Below is a small trained network, with its code and all its weights. Each question gives an input and a class and asks what happens when units are switched off, that is, made to give their printed mean instead of their output.

import numpy as np


def w(rows, s, z=0):
    codes = np.array(rows[::2]) - 128.0
    scale = np.full(codes.shape[1], s)
    scale[-1] = z or s
    return codes * scale


def f(y):
    return y / 2 * (1 + np.tanh(0.7978845608 * (y + 0.044715 * y**3)))


def log_softmax(a):
    a = a - a.max(-1, keepdims=True)
    return a - np.log(np.exp(a).sum(-1, keepdims=True))


def net(x, mask):
    res = np.array(x, float).reshape(1, 6) / 4 @ E
    y = f(res @ A[0][:, :-1].T + A[0][:, -1])
    res = res + np.where(mask, y, B[0][:, -1]) @ B[0][:, :-1]
    return log_softmax(res[-1] @ U[:, :-1].T + U[:, -1])


A, B = {}, {}
E = w([
[106,109,147,87,250,106],'x0',
[65,61,61,155,141,129],'x1',
[99,216,103,180,156,101],'x2',
[164,169,79,105,153,222],'x3',
[114,109,50,60,194,116],'x4',
[216,112,114,170,155,115],'x5',
],0.013)
A[0] = w([
[177,152,202,24,183,163,223],'n0',
[115,139,170,57,94,96,200],'n1',
[126,179,155,151,185,16,163],'n2',
[49,159,164,128,125,84,182],'n3',
[178,171,70,121,65,189,139],'n4',
[105,81,93,39,247,124,238],'n5',
[190,98,99,137,123,159,183],'n6',
[113,193,61,126,157,142,205],'n7',
[133,164,176,129,158,116,174],'n8',
[126,82,82,94,154,52,158],'n9',
[172,190,91,124,77,74,215],'n10',
[153,69,154,140,80,145,190],'n11',
[156,50,71,81,104,195,161],'n12',
[76,94,123,88,77,35,160],'n13',
[67,108,182,87,173,182,249],'n14',
[193,175,115,184,109,67,178],'n15',
[78,179,181,155,99,191,224],'n16',
[105,162,115,183,87,148,224],'n17',
[87,68,91,124,239,100,253],'n18',
[127,169,47,100,158,52,112],'n19',
[113,205,199,192,173,88,139],'n20',
[44,135,150,210,171,150,202],'n21',
[117,104,95,93,163,66,136],'n22',
],0.012,0.0038)
B[0] = w([
[173,186,216,103,93,90,227],'n0',
[120,142,197,67,183,135,182],'n1',
[168,149,49,121,159,40,213],'n2',
[86,132,68,82,138,112,196],'n3',
[135,153,137,157,138,208,201],'n4',
[111,144,153,156,82,65,249],'n5',
[191,44,201,184,158,179,174],'n6',
[98,193,111,183,102,144,194],'n7',
[210,146,113,85,134,107,173],'n8',
[1,31,136,129,182,87,187],'n9',
[133,128,84,123,245,184,193],'n10',
[139,42,163,120,184,180,188],'n11',
[102,106,197,149,128,187,202],'n12',
[59,81,130,14,177,161,205],'n13',
[123,169,150,47,21,115,195],'n14',
[178,114,89,168,225,158,200],'n15',
[158,171,86,146,94,163,202],'n16',
[145,131,65,137,98,228,196],'n17',
[76,135,143,221,97,65,231],'n18',
[108,114,120,146,166,95,183],'n19',
[193,134,81,58,150,69,218],'n20',
[109,117,19,138,24,120,192],'n21',
[83,100,119,151,153,32,175],'n22',
],0.007,0.016)
U = w([
[112,95,159,84,195,127,107],'0',
[190,189,47,149,217,71,87],'1',
[124,179,40,184,46,156,170],'2',
[53,111,134,196,150,19,143],'3',
[164,245,218,107,100,105,182],'4',
[133,184,86,217,173,233,125],'5',
[61,135,115,137,125,202,7],'6',
[213,18,254,247,147,202,202],'7',
],0.0094,0.002)

Each question gives the input, the list of numbers given to net, and the class t.
The units are the neurons (one row each of A and B). Each row of codes is followed by its name. A weight is (code - 128) times the scale printed after its matrix; where a second scale follows, it is the last column's (A, B and U).
mask holds one flag per neuron, in row order. A switched-off neuron (its flag False) gives its mean, the last column of its row in B, instead of its output. The means were averaged over made-up inputs and are rounded, as every weight is.
A unit's drop is (log p(t) with every unit on - log p(t) with that unit switched off) / (log p(t) with every unit on - log p(t) with every unit switched off).
The circuit of an input: a set's keep is (log p(t) with only the set's units on - log p(t) with every unit switched off) / (log p(t) with every unit on - log p(t) with every unit switched off). Starting from the 12 units with the biggest drops (on a tie, the unit counted first), units are removed one at a time, each time the one whose removal leaves the highest keep (on an exact tie, the one counted first), for as long as the keep stays at least 0.8.
circuit, biggest first: the units of the circuit, biggest drop first
top k neurons: the k neurons with the biggest drops, biggest first
drop when u is switched off: that unit's drop, to one decimal
input [-8,2,-8,-1,2,-8], class 7: circuit, biggest first => (n11 n12)
input [1,-1,1,-2,-2,-7], class 4: circuit, biggest first => (n9)
input [5,3,5,7,-7,4], class 2: circuit, biggest first => (n21 n10)
input [7,-2,0,2,1,-2], class 3: top 3 neurons => (n18 n22 n5)
input [-3,0,8,4,8,3], class 5: circuit, biggest first => (n7 n20)
input [-2,-4,8,6,7,2], class 5: top 2 neurons => (n7 n4)
input [-7,-4,-1,5,8,4], class 7: top 2 neurons => (n6 n12)
input [-6,-3,8,-2,-1,-3], class 1: top 3 neurons => (n20 n10 n15)
input [-7,0,2,-6,-3,4], class 5: top 2 neurons => (n17 n10)
input [8,-5,6,-4,-1,-5], class 1: top 2 neurons => (n2 n20)
input [1,3,-2,5,6,5], class 3: top 2 neurons => (n5 n18)
input [8,-7,5,-1,1,-7], class 4: top 2 neurons => (n0 n14)
input [-7,6,1,-8,-6,-4], class 6: top 2 neurons => (n13 n11)
input [0,6,2,7,-2,6], class 7: circuit, biggest first => (n6)
input [1,-3,-8,7,3,-4], class 4: drop when n14 is switched off => 0.2
input [2,0,2,2,-3,-1], class 2: drop when n0 is switched off => 0.1
input [-2,-6,2,4,-1,8], class 7: drop when n21 is switched off => 0.2
